Each row has a class, written after it.
82, 206, -25, 159, -192, 32, -151, 243, 180, 150, -116, -49, -31, -557, -120, 155, -20, 434, 177, -133, 561, -174, 407, -47, 77, 91, -160, -222, -274, -423, 495, 346 -> Milun
371, -174, -48, -33, -365, -26, 185, 61, 367, 246, -309, 58, -401, 46, 32, 534, -180, 111, 118, -217, 558, 71, 148, -281, -267, -429, -148, 143, -296, -73, -294, 71 -> Milun
310, -84, 141, 41, -158, -31, -133, 188, 226, 168, -264, 22, 150, -297, -72, 103, -50, 272, 54, -321, 560, 170, 40, -88, -176, -90, -118, -27, -499, -460, 97, 51 -> kana
558, -292, -68, 19, -63, -241, 441, 131, 408, 277, -26, 37, -466, 299, 33, 586, -25, -121, -153, -268, 780, 253, 74, 196, -117, -899, -203, 193, -38, 140, -349, 111 -> feke
23, 66, -3, -210, -92, 270, -52, -61, 187, 96, -203, -71, 447, -122, -107, -38, 197, 400, 403, -11, 134, -178, 53, 108, 168, 606, 196, -178, -413, -128, 148, 184 -> lov
-214, -249, -140, 60, -175, 48, -8, -106, 80, 101, -92, 169, 49, 263, 357, 140, -271, 79, 199, 123, -283, -190, -28, -222, -175, -39, -117, 282, 92, -42, -339, -98 -> nifug
-135, -624, -224, -144, -275, -75, 510, 290, 133, 161, -175, 439, -214, 566, 146, -196, 101, -29, 49, 28, -155, 121, -241, 11, -45, -209, -187, 215, -22, -159, -211, -296 -> Kuri
158, -52, 92, -175, -241, 119, -234, 42, 43, 92, -310, -148, -221, -222, 102, 115, -210, 131, 245, -272, 198, -295, 83, 65, -102, -372, -89, -41, -459, -218, 180, 106 -> neles
222, 86, -1, 142, -307, -211, -127, -232, 299, 199, -206, -135, 121, -208, 240, 308, -35, 38, 90, 22, 327, -223, 100, -222, -68, 269, -2, -104, -434, -348, -129, -17 -> lov
131, -216, -278, -232, -116, 14, 94, -216, 101, 267, 39, -690, -5, -66, 167, 516, -19, -291, 179, 176, -5, -302, 57, 242, 35, 89, 179, 63, -300, 184, -269, 109 -> Sas
206, -335, -687, -208, -229, 34, 53, -295, 137, 214, 335, -520, 62, -47, -140, 518, 246, -370, 218, 140, 136, -84, 83, 321, 380, 685, 222, -8, -391, 74, -218, 121 -> Sas
-60, -444, -388, -338, 100, 346, 774, 292, -57, -14, -177, 145, 428, 191, -169, -341, 57, 315, 142, -218, -76, 233, -88, 463, 266, 629, -160, -14, 126, -283, 667, 51 -> Milun
223, -501, -266, -205, 335, 283, 634, -58, -167, 200, -113, 487, 479, -32, -69, -567, -169, -25, -80, -238, -217, 397, -215, 595, 148, 244, -20, 274, -198, 57, 202, -215 -> lov
-24, -523, -43, -271, -193, 4, 446, 259, 152, 51, -179, 129, 151, 579, 304, -61, 31, 125, -20, -220, -39, 143, -278, -38, -263, 245, -344, 62, 126, -290, -18, -9 -> panet
-114, -307, -336, 50, -454, 195, -28, -90, 319, 302, -245, -24, 365, 57, 151, 229, -138, 25, -41, 137, 34, -80, -264, -54, -266, 125, -82, 108, -179, -268, -77, -254 -> lov
-58, -290, -299, 10, 141, 351, 488, 134, -22, 228, -174, 432, 552, 140, -115, -405, 175, 307, -93, -56, -21, 267, -85, 582, 445, 461, -86, 164, 19, -151, 280, -83 -> lov
233, -218, -527, -209, -138, 77, 272, -240, -35, 228, 325, -634, 293, 62, -1, 60, 218, -524, 34, 366, -124, -101, -175, 492, 148, 550, 280, 79, -305, -67, -249, -138 -> feke
325, -287, -393, -322, -246, -171, -117, -246, 370, 327, -12, -345, -158, 135, 165, 446, 50, -318, 40, -35, 236, -30, -65, 145, 241, 449, 114, 154, -358, 243, -380, 10 -> kana
460, 288, 249, 48, -198, 35, -26, 68, 201, 282, -348, -467, 109, -462, 75, 430, -331, 37, 72, -73, 486, -83, 116, -8, -236, 132, -102, -64, -534, -529, 263, 187 -> ziku
-179, -751, -434, -399, -232, -140, 154, 155, 22, 120, -206, 460, -427, 554, 215, 5, 29, 131, 92, -213, -258, 126, -20, -203, 137, -220, -222, 310, 85, 117, -452, -172 -> panet
86, -350, -226, -176, 181, 279, 678, -172, -12, 205, -297, 128, 496, -9, -197, -111, 91, -25, -64, -271, -221, -150, -147, 653, 264, 461, 105, 287, -155, -79, 345, -159 -> Sas
148, -359, -453, -375, -135, -95, 102, -264, 253, 221, 139, -253, 172, -120, -102, 511, 152, -48, 216, -68, -30, -162, -18, 299, 347, 587, 238, -168, -483, -32, -27, 137 -> kana
249, -109, -451, -322, -396, -87, -155, -344, 199, 221, 132, -338, -122, -129, 46, 373, -119, -203, 156, 31, 161, -122, 145, 120, 31, 786, 122, -84, 70, 80, 3, 395 -> panet
60, 4, -198, -89, 495, 274, 669, -65, 9, 71, -24, 431, 281, 61, -45, -319, -82, 181, -75, -55, -125, 175, 84, 440, 479, 611, -76, 187, 283, -15, 348, 200 -> nifug
-90, 422, 86, -145, 23, 298, -238, -13, -39, 290, -301, -219, 357, -212, 214, -205, -216, 121, 283, 260, 69, -133, 75, -182, 10, 298, -191, -33, -350, -171, 165, -44 -> nifug
55, -32, 61, -239, 614, 177, 750, 42, -151, 133, -217, 266, 428, -37, -105, -339, 40, 204, -118, -167, -161, 6, 32, 395, 264, 231, -57, 97, 35, -94, 353, 244 -> kana
75, 14, 239, 1, -195, 54, -158, 71, 273, -13, -288, 234, -37, -545, -133, 78, -263, 260, -9, -321, 267, 112, -9, -134, -210, -207, -77, -226, -393, -388, 432, 46 -> neles
520, 293, -78, 110, 51, 14, 70, -41, 58, 352, 183, -647, 432, -147, 230, -68, -10, -451, -7, 514, 186, -9, 20, 484, -4, 690, 145, 177, -74, -110, -44, 48 -> panet
-55, 555, 135, -173, 760, 140, 113, 207, -171, 235, -233, -211, 526, -254, 57, -507, -16, 260, 142, 261, 45, -101, 179, 37, 260, 293, -154, 75, -95, -120, 345, 64 -> kana
-368, -32, -269, -3, -24, 175, -4, 80, 123, 82, -106, 50, 323, 275, 355, 420, -100, 143, 103, 111, -88, -379, 120, -150, 70, 61, -276, 149, -63, -103, -216, -59 -> kana
80, 362, 85, 23, 247, 16, 359, 344, 155, 114, -65, 323, 63, -23, -191, -322, 17, 472, 10, 61, 246, 198, 33, 122, 128, 311, -119, -169, 165, -282, 466, 59 -> ziku
-41, -206, -137, 36, -408, 113, 31, 44, 128, 101, -118, 184, -38, 443, 256, -37, 21, 1, 69, 148, -87, -73, 8, -266, 41, 336, -146, 411, 73, 68, -293, -22 -> panet
200, -109, -64, 81, -205, 237, 60, 7, -64, 74, -303, -171, 86, -269, -23, 288, -172, -12, 219, -156, 97, -211, 57, 157, -100, -148, 54, -32, -635, -278, 117, -174 -> panet
367, -124, -134, -91, -166, -184, 396, 315, 158, 286, -151, -198, -404, 386, 53, 182, -50, -48, 19, 213, 438, 324, 67, -198, -84, -337, -214, 208, 140, -65, -241, 158 -> feke
65, -296, -74, -258, 291, 155, 577, 170, -133, 264, -446, 302, 488, 52, -94, -450, -26, 332, -26, -167, -125, 283, -80, 255, 114, 385, -81, 178, 24, -241, 264, 66 -> Sas
-107, 124, 80, -151, 174, 257, -20, 69, -69, 171, -172, 210, 102, -232, -108, -328, 104, 271, 214, 39, -88, -95, -1, 76, 71, 36, 14, -183, -392, -248, 98, 71 -> neles
-406, -202, -253, 44, 37, 198, 168, 125, 157, -118, 250, 480, 235, 151, -86, -63, 227, 398, 75, -75, 98, 71, 97, 201, 263, 131, -176, -121, 284, -145, 197, 147 -> panet
260, -94, -183, 45, 211, 308, 487, 57, -49, 253, -121, 580, 384, -19, 25, -604, -50, 101, -131, -92, 54, 329, 24, 756, 389, 498, -143, 184, 234, -46, 515, 8 -> ziku
-150, 368, -37, 20, 275, 151, -14, -77, 305, 277, -226, 100, 258, -258, -52, 225, -8, 458, 243, 154, 369, -108, 183, 181, 220, 277, 50, -350, -142, -287, 112, 357 -> lov
481, -60, -49, 58, -419, -122, 23, 81, 285, 394, -211, -36, -103, 223, 192, 333, -198, -177, 65, 144, 451, 293, -30, -1, -188, -199, -162, 139, -61, -5, -195, -173 -> kana
335, -130, -181, 168, -202, -37, 499, 114, 145, 288, -26, -96, -143, 298, -167, 514, -5, 29, 147, 70, 427, 33, 164, 225, 48, -104, 73, 270, -123, 165, -328, 107 -> Sas
301, 341, 103, 156, 294, 412, 532, -6, -300, 359, -68, 199, 596, -16, 120, -470, -202, 55, 78, 267, -50, 171, 64, 657, 309, 527, -123, 85, -114, -184, 326, 75 -> feke
-266, 27, -111, -92, 484, 511, 452, -44, -129, 65, -270, 302, 553, -33, -190, -441, 37, 366, 146, -112, -129, -110, 118, 242, 343, 725, -2, 271, 55, 107, 327, 293 -> Milun
402, -350, -408, 213, -200, -321, 367, 81, 465, 459, -26, -171, -67, 182, 60, 896, -103, -239, -241, 122, 588, 331, -53, 317, -153, -440, -34, 31, 61, 33, -343, -77 -> Kuri
-34, 292, 160, -192, 280, 247, 188, 317, 131, 218, -295, 97, 411, -335, -329, -458, 337, 217, -4, 27, 158, 141, -27, 170, 146, 572, 18, -132, -277, -335, 423, 4 -> nifug
222, 109, -130, 28, 408, 392, 847, 97, -233, 302, 68, -120, 546, 24, -79, -256, -10, 22, -55, 73, 158, 99, 66, 766, 392, 433, -199, 183, -157, -90, 386, 75 -> lov
-144, -233, -189, -56, -261, 149, -133, 501, -79, 31, 95, 293, 254, 159, 213, -294, -75, 109, 26, 21, -6, 0, 59, -226, -141, -147, -462, 163, -62, -137, 176, -57 -> Kuri
417, -530, -238, -55, -307, -134, 420, 89, 250, 188, -145, -1, -241, 315, 19, 342, 152, 3, 101, -159, 426, 156, 25, 167, -219, -279, 41, 12, 37, -39, -306, 117 -> Sas
14, -249, -518, -305, -44, 56, 70, -517, 25, 117, 175, -579, 211, 57, 27, 654, 16, -375, 324, 98, -133, -398, 85, 105, 196, 529, 258, 139, -397, 280, -443, 116 -> Sas
308, 324, 48, 145, -30, 97, -388, -8, 121, 52, -64, -151, -167, -799, -126, 518, -381, -84, -139, -194, 384, -153, 324, 38, -152, -401, -21, -61, -355, -191, 244, 236 -> neles
-112, 167, 14, -197, 38, 84, -159, 132, -66, 88, -219, 54, 324, -53, -100, -486, 160, 7, 246, 216, -29, -57, -77, -13, 52, 142, 81, -103, -270, -192, 165, -189 -> Sas
-266, -559, -170, -57, -214, -16, 348, 334, 182, 100, 76, 23, 287, 95, 84, 198, 45, 224, 71, -133, 187, 75, -87, -85, -295, -308, -402, -30, -152, -472, 63, -84 -> kana
-221, 245, -27, -48, 337, 282, 302, 284, 74, 192, -55, 120, 530, -249, -210, -14, 130, 348, 139, 313, -72, -74, 86, 80, 209, 103, 8, -150, -336, -389, 217, 107 -> Milun
-52, -40, -262, 24, -288, 155, -221, 107, 138, 143, -175, 25, 220, -324, -83, 448, -243, 171, 266, -98, 408, -84, 145, -39, -95, -1, -137, -256, -536, -470, 200, 167 -> ziku
389, -80, -146, 82, -266, 223, 500, 82, 177, 371, -190, -376, 279, 146, -133, 344, -189, 40, 104, 25, 577, 166, -139, 347, -142, -192, -75, 136, -369, -150, 77, -179 -> nifug
237, 7, -193, -187, 331, 242, 753, -9, -140, 305, -129, 33, 374, 153, -38, -161, -39, -5, -108, -58, 88, 125, -3, 536, 396, 287, -184, 206, -127, -109, 230, 6 -> Milun
192, 71, -254, -152, 69, -162, -10, -212, 177, 356, 86, -407, 445, -171, 203, 341, -30, -203, 146, 286, 79, -150, 70, 200, 252, 656, 84, -58, -373, -112, -82, 142 -> kana
-546, -363, 24, -54, -108, 113, -33, 220, 0, -166, -94, 231, 263, 293, 221, -181, 277, 201, 203, 76, -288, 5, -61, -257, -7, 39, -137, 14, -29, -244, -239, -134 -> panet
126, -142, -320, -243, 104, -423, -9, -367, 29, 197, 398, -456, -18, 34, 113, 309, -151, -610, -162, 83, -124, 70, -195, 298, 254, 151, 36, 182, -115, 191, -225, -286 -> Milun
-276, -175, -387, 90, -305, 33, 64, 30, 302, 387, -362, 389, 247, 171, 309, 86, -174, 285, 121, 231, -77, -103, -83, -224, -167, 425, -237, 70, 78, -645, -144, -163 -> Milun
154, -49, -394, -110, -25, -11, 25, 39, -15, 110, 485, -604, 449, -119, -186, 95, 395, -128, 103, 265, 126, -110, 39, 576, 303, 537, 255, -178, -177, -157, 122, 167 -> Kuri
110, -325, -354, -372, -128, -55, 50, -151, -13, 117, 50, -392, -123, 184, 121, 135, 148, -430, 175, 156, -224, -1, -88, 292, 269, 328, 153, 77, -162, -29, -264, -169 -> Sas
24, 134, -228, 78, -271, 166, -273, 1, 273, 178, -324, 37, 99, -243, 86, 278, 25, 195, 57, -96, 473, -184, 242, 150, 298, 192, -32, -119, -371, -304, 104, 77 -> Milun
417, -562, -97, -30, -168, -156, 706, 215, 380, 77, -95, 83, -97, 471, 62, 310, 76, 48, 91, -166, 351, 417, -135, 111, -187, -68, -96, 137, 69, -140, -195, -59 -> ziku
408, 21, 189, 32, -183, 55, 82, 104, 62, 114, -230, 6, -2, -173, 83, -50, -259, 313, 237, -169, 315, 94, 121, 26, -19, 44, -136, 2, -303, -415, 314, 132 -> panet
-62, -455, -336, -137, 126, 322, 701, 474, -172, 254, -249, 77, 418, 57, -103, -707, 263, 158, 50, -37, 50, 216, -21, 661, 253, 389, -192, 217, 49, -207, 536, -131 -> panet
232, 70, -107, -258, 366, -231, 309, -14, 231, 63, 41, -618, 302, -247, -92, 400, -58, -170, -7, 157, 24, -15, -52, 307, 14, 213, 269, -144, 29, -57, 238, 119 -> Milun
64, 216, 181, 75, -451, 236, -429, 134, 40, 133, -449, 30, -38, -347, -25, 302, -332, 347, 187, -286, 311, -90, 138, -108, -16, 76, -203, -208, -536, -365, 432, 45 -> panet
-63, -89, 60, -110, 5, -144, 300, 231, 204, 174, -156, 382, -88, 366, 268, -44, -114, 166, -97, -55, 46, 58, -82, -188, -130, -210, -398, 90, 164, -157, -31, -57 -> feke
427, -129, -113, 129, 165, 7, 647, -60, 295, 266, -338, -328, 370, 140, 85, 570, -370, 54, 81, 124, 252, 69, -183, 75, -330, -76, 62, 91, -139, -204, -42, -29 -> Kuri
